Below are the code and all the weights of a small trained network. Each question names an input and a class and asks about switching units off, where a switched-off unit gives its printed mean instead of its output.

import numpy as np


def w(rows, s, z=0):
    codes = np.array(rows[::2]) - 128.0
    scale = np.full(codes.shape[1], s)
    scale[-1] = z or s
    return codes * scale


def norm(h):
    return h / np.sqrt((h * h).mean(-1, keepdims=True) + 1e-5)


def f(y):
    return np.maximum(y, 0)


def log_softmax(a):
    a = a - a.max(-1, keepdims=True)
    return a - np.log(np.exp(a).sum(-1, keepdims=True))


def net(x, mask):
    res = np.array(x, float).reshape(1, 7) / 4 @ E
    u = 0
    for l in range(4):
        y = f(norm(res) @ A[l][:, :-1].T + A[l][:, -1])
        res = res + np.where(mask[u : u + 3], y, B[l][:, -1]) @ B[l][:, :-1]
        u += 3
    return log_softmax(norm(res)[-1] @ U[:, :-1].T + U[:, -1])


A, B = {}, {}
E = w([
[171,134,147,159,78,155,174,32,145,169],'x0',
[99,135,181,140,77,91,173,114,80,106],'x1',
[139,231,116,137,57,184,128,89,146,169],'x2',
[89,160,165,87,139,145,125,152,54,134],'x3',
[1,106,87,75,102,87,101,99,164,82],'x4',
[136,150,177,166,131,165,128,101,171,161],'x5',
[124,196,201,198,144,167,91,168,212,156],'x6',
],0.0089)
A[0] = w([
[217,123,105,157,83,136,163,81,137,143,74],'L0N1',
[253,135,105,139,160,177,120,132,126,156,3],'L0N2',
[157,162,114,92,112,152,146,127,12,139,17],'L0N3',
],0.031,0.0052)
B[0] = w([
[138,79,74,98,151,143,109,39,214,180,246],'L0N1',
[140,157,164,138,221,124,216,228,139,213,251],'L0N2',
[91,73,65,108,11,91,65,1,145,65,225],'L0N3',
],0.011,0.02)
A[1] = w([
[149,186,153,182,47,151,108,87,156,109,5],'L1N1',
[198,122,174,177,92,113,146,109,82,125,85],'L1N2',
[153,38,130,123,128,55,160,156,3,72,91],'L1N3',
],0.027,0.0016)
B[1] = w([
[98,167,124,150,170,163,249,223,156,149,229],'L1N1',
[98,92,193,216,124,235,194,52,127,134,137],'L1N2',
[115,2,109,89,144,123,179,46,101,106,247],'L1N3',
],0.0087,0.012)
A[2] = w([
[201,177,251,186,132,118,71,176,44,126,111],'L2N1',
[164,58,132,99,189,80,97,182,50,93,216],'L2N2',
[138,56,165,160,163,62,180,213,44,100,2],'L2N3',
],0.025,0.0014)
B[2] = w([
[113,141,101,144,158,161,246,164,137,162,167],'L2N1',
[89,84,101,102,98,113,89,84,145,95,243],'L2N2',
[111,105,147,165,122,172,197,61,133,122,255],'L2N3',
],0.011,0.0087)
A[3] = w([
[249,182,168,151,98,109,73,139,76,126,1],'L3N1',
[253,130,167,130,93,79,103,153,39,89,51],'L3N2',
[181,139,88,119,103,125,129,86,148,176,85],'L3N3',
],0.033,0.00055)
B[3] = w([
[154,64,37,154,190,195,247,106,200,160,128],'L3N1',
[87,133,108,141,108,50,19,170,120,137,128],'L3N2',
[96,115,126,141,66,169,244,133,34,2,250],'L3N3',
],0.0099,0.018)
U = w([
[153,183,161,170,162,158,170,140,130,191,155],'0',
[111,46,102,112,93,105,117,1,111,102,192],'1',
[101,199,131,117,93,82,5,165,95,88,2],'2',
],0.0092,0.0034)

Each question gives the input, the list of numbers given to net, and the class t.
The units are the neurons (one row each of A and B). Each row of codes is followed by its name. A weight is (code - 128) times the scale printed after its matrix; where a second scale follows, it is the last column's (A, B and U).
mask holds one flag per neuron, layer by layer. A switched-off neuron (its flag False) gives its mean, the last column of its row in B, instead of its output. The means were averaged over made-up inputs and are rounded, as every weight is.
A unit's drop is (log p(t) with every unit on - log p(t) with that unit switched off) / (log p(t) with every unit on - log p(t) with every unit switched off).
The circuit of an input: a set's keep is (log p(t) with only the set's units on - log p(t) with every unit switched off) / (log p(t) with every unit on - log p(t) with every unit switched off). Starting from all 12 units, units are removed one at a time, each time the one whose removal leaves the highest keep (on an exact tie, the one counted first), for as long as the keep stays at least 0.8.
circuit, biggest first: the units of the circuit, biggest drop first
top k neurons: the k neurons with the biggest drops, biggest first
k most important neurons of layer l: the k neurons of layer l with the biggest drops, biggest first
drop of u: that unit's drop, to one decimal
input [-3,7,7,5,6,0,0], class 2: circuit, biggest first => L0N1, L1N3, L2N3
input [4,-8,3,6,-7,2,0], class 0: circuit, biggest first => L0N2
input [-7,3,4,-6,8,1,4], class 2: top 2 neurons => L0N2, L0N1
input [-3,-7,-4,-8,7,7,6], class 2: top 3 neurons => L0N1, L0N2, L1N3
input [-8,-1,-3,6,1,8,4], class 0: top 4 neurons => L1N3, L0N3, L2N1, L0N1
input [2,-7,-6,-7,0,5,-5], class 0: top 3 neurons => L0N3, L0N2, L1N3
input [0,-7,-1,4,3,-7,8], class 2: top 4 neurons => L0N2, L0N1, L1N3, L1N1
input [-8,3,5,8,8,-7,7], class 2: top 2 neurons => L0N2, L1N3
input [-6,-8,-8,-4,6,8,4], class 2: top 2 neurons => L0N2, L1N3
input [3,2,7,-6,6,-5,6], class 0: top 2 neurons => L1N1, L0N3
input [-8,-3,5,2,8,5,2], class 2: top 3 neurons => L0N1, L0N2, L1N3
input [7,0,-4,-6,-6,7,-7], class 0: top 2 neurons => L0N2, L0N3
input [-2,8,4,-6,6,-4,1], class 0: 2 most important neurons of layer 1 => L1N1, L1N3
input [-2,-8,0,-6,-7,-6,-2], class 0: circuit, biggest first => L0N2
input [1,-5,0,-2,-1,-3,-1], class 0: drop of L0N2 => 0.4
input [-6,2,4,7,5,5,8], class 0: drop of L0N3 => 0.1
input [2,-6,6,-6,-7,1,-8], class 0: drop of L0N2 => 1.9
